Below are the code and all the weights of a small trained network. Each question names an input and a class and asks about switching units off, where a switched-off unit gives its printed mean instead of its output.

import numpy as np


def w(rows, s, z=0):
    codes = np.array(rows[::2]) - 128.0
    scale = np.full(codes.shape[1], s)
    scale[-1] = z or s
    return codes * scale


def f(y):
    return y / 2 * (1 + np.tanh(0.7978845608 * (y + 0.044715 * y**3)))


def log_softmax(a):
    a = a - a.max(-1, keepdims=True)
    return a - np.log(np.exp(a).sum(-1, keepdims=True))


def net(x, mask):
    res = np.array(x, float).reshape(1, 8) / 4 @ E
    y = f(res @ A[0][:, :-1].T + A[0][:, -1])
    res = res + np.where(mask, y, B[0][:, -1]) @ B[0][:, :-1]
    return log_softmax(res[-1] @ U[:, :-1].T + U[:, -1])


A, B = {}, {}
E = w([
[94,157,228,116,182],'x0',
[118,199,92,7,129],'x1',
[27,210,129,202,107],'x2',
[78,130,92,142,129],'x3',
[254,188,13,152,237],'x4',
[86,16,184,158,246],'x5',
[130,121,92,74,185],'x6',
[116,73,185,169,213],'x7',
],0.0069)
A[0] = w([
[71,142,153,180,168,188],'N1',
[135,134,130,187,93,142],'N2',
[90,144,117,144,136,2],'N3',
[199,90,73,144,27,165],'N4',
[183,139,101,148,48,107],'N5',
[49,180,170,134,108,199],'N6',
[167,147,101,79,151,209],'N7',
[97,100,89,138,204,147],'N8',
[42,133,172,120,150,152],'N9',
[124,139,201,242,148,196],'N10',
[120,113,161,224,177,157],'N11',
[249,96,157,157,53,123],'N12',
[171,64,70,58,43,173],'N13',
[174,54,112,128,147,173],'N14',
[156,179,100,161,131,66],'N15',
[66,197,121,95,144,112],'N16',
[50,124,117,155,118,90],'N17',
[161,106,123,51,158,157],'N18',
],0.012,0.0042)
B[0] = w([
[112,28,130,101,100,207],'N1',
[179,35,105,135,68,165],'N2',
[148,78,159,179,89,123],'N3',
[254,185,67,209,88,245],'N4',
[230,144,115,123,90,209],'N5',
[114,87,31,10,11,246],'N6',
[92,168,181,156,180,222],'N7',
[114,95,211,121,180,199],'N8',
[100,89,61,82,89,222],'N9',
[176,7,134,165,133,246],'N10',
[159,48,218,178,179,228],'N11',
[178,170,63,137,101,218],'N12',
[195,184,97,189,168,254],'N13',
[125,186,106,152,213,215],'N14',
[120,147,187,139,151,170],'N15',
[64,168,142,112,104,198],'N16',
[138,73,46,133,120,177],'N17',
[36,156,158,184,182,209],'N18',
],0.0078,0.0083)
U = w([
[123,152,105,127,228,159],'0',
[184,30,152,162,188,57],'1',
[131,102,88,82,74,77],'2',
[253,152,77,151,109,132],'3',
[93,223,148,79,163,5],'4',
],0.012,0.0029)

Each question gives the input, the list of numbers given to net, and the class t.
The units are the neurons (one row each of A and B). Each row of codes is followed by its name. A weight is (code - 128) times the scale printed after its matrix; where a second scale follows, it is the last column's (A, B and U).
mask holds one flag per neuron, in row order. A switched-off neuron (its flag False) gives its mean, the last column of its row in B, instead of its output. The means were averaged over made-up inputs and are rounded, as every weight is.
A unit's drop is (log p(t) with every unit on - log p(t) with that unit switched off) / (log p(t) with every unit on - log p(t) with every unit switched off).
The circuit of an input: a set's keep is (log p(t) with only the set's units on - log p(t) with every unit switched off) / (log p(t) with every unit on - log p(t) with every unit switched off). Starting from the 12 units with the biggest drops (on a tie, the unit counted first), units are removed one at a time, each time the one whose removal leaves the highest keep (on an exact tie, the one counted first), for as long as the keep stays at least 0.8.
units of the circuit, in order: the units of the circuit, biggest drop first
unit that matters most: the unit with the biggest drop
top k neurons: the k neurons with the biggest drops, biggest first
drop of u: that unit's drop, to one decimal
input [2,2,-8,-5,5,1,2,-5], class 0: units of the circuit, in order : N18, N7
input [2,-5,2,5,-6,-7,-6,7], class 2: units of the circuit, in order : N6
input [2,3,-6,-5,4,6,2,6], class 0: units of the circuit, in order : N14, N18
input [5,-8,4,2,-3,-8,-7,0], class 2: top 3 neurons : N6, N13, N1
input [4,-6,0,1,0,0,-5,-5], class 1: top 3 neurons : N10, N13, N11
input [4,8,-8,-8,7,-8,8,1], class 4: top 2 neurons : N18, N7
input [-1,-8,6,-6,2,1,-3,-5], class 1: top 2 neurons : N10, N11
input [6,5,7,-7,2,-5,-1,-1], class 4: top 2 neurons : N10, N16
input [7,6,-6,0,3,4,2,-5], class 4: top 2 neurons : N10, N11
input [-7,5,7,-6,-2,-5,7,6], class 2: top 2 neurons : N14, N18
input [4,7,-4,3,4,2,4,0], class 0: drop of N13 : -0.1
input [1,-1,6,5,3,3,1,-2], class 1: drop of N17 : 0.0
input [0,4,3,-7,6,6,5,-4], class 0: drop of N6 : 0.1
input [-3,-8,4,-1,6,-6,1,8], class 1: unit that matters most : N11
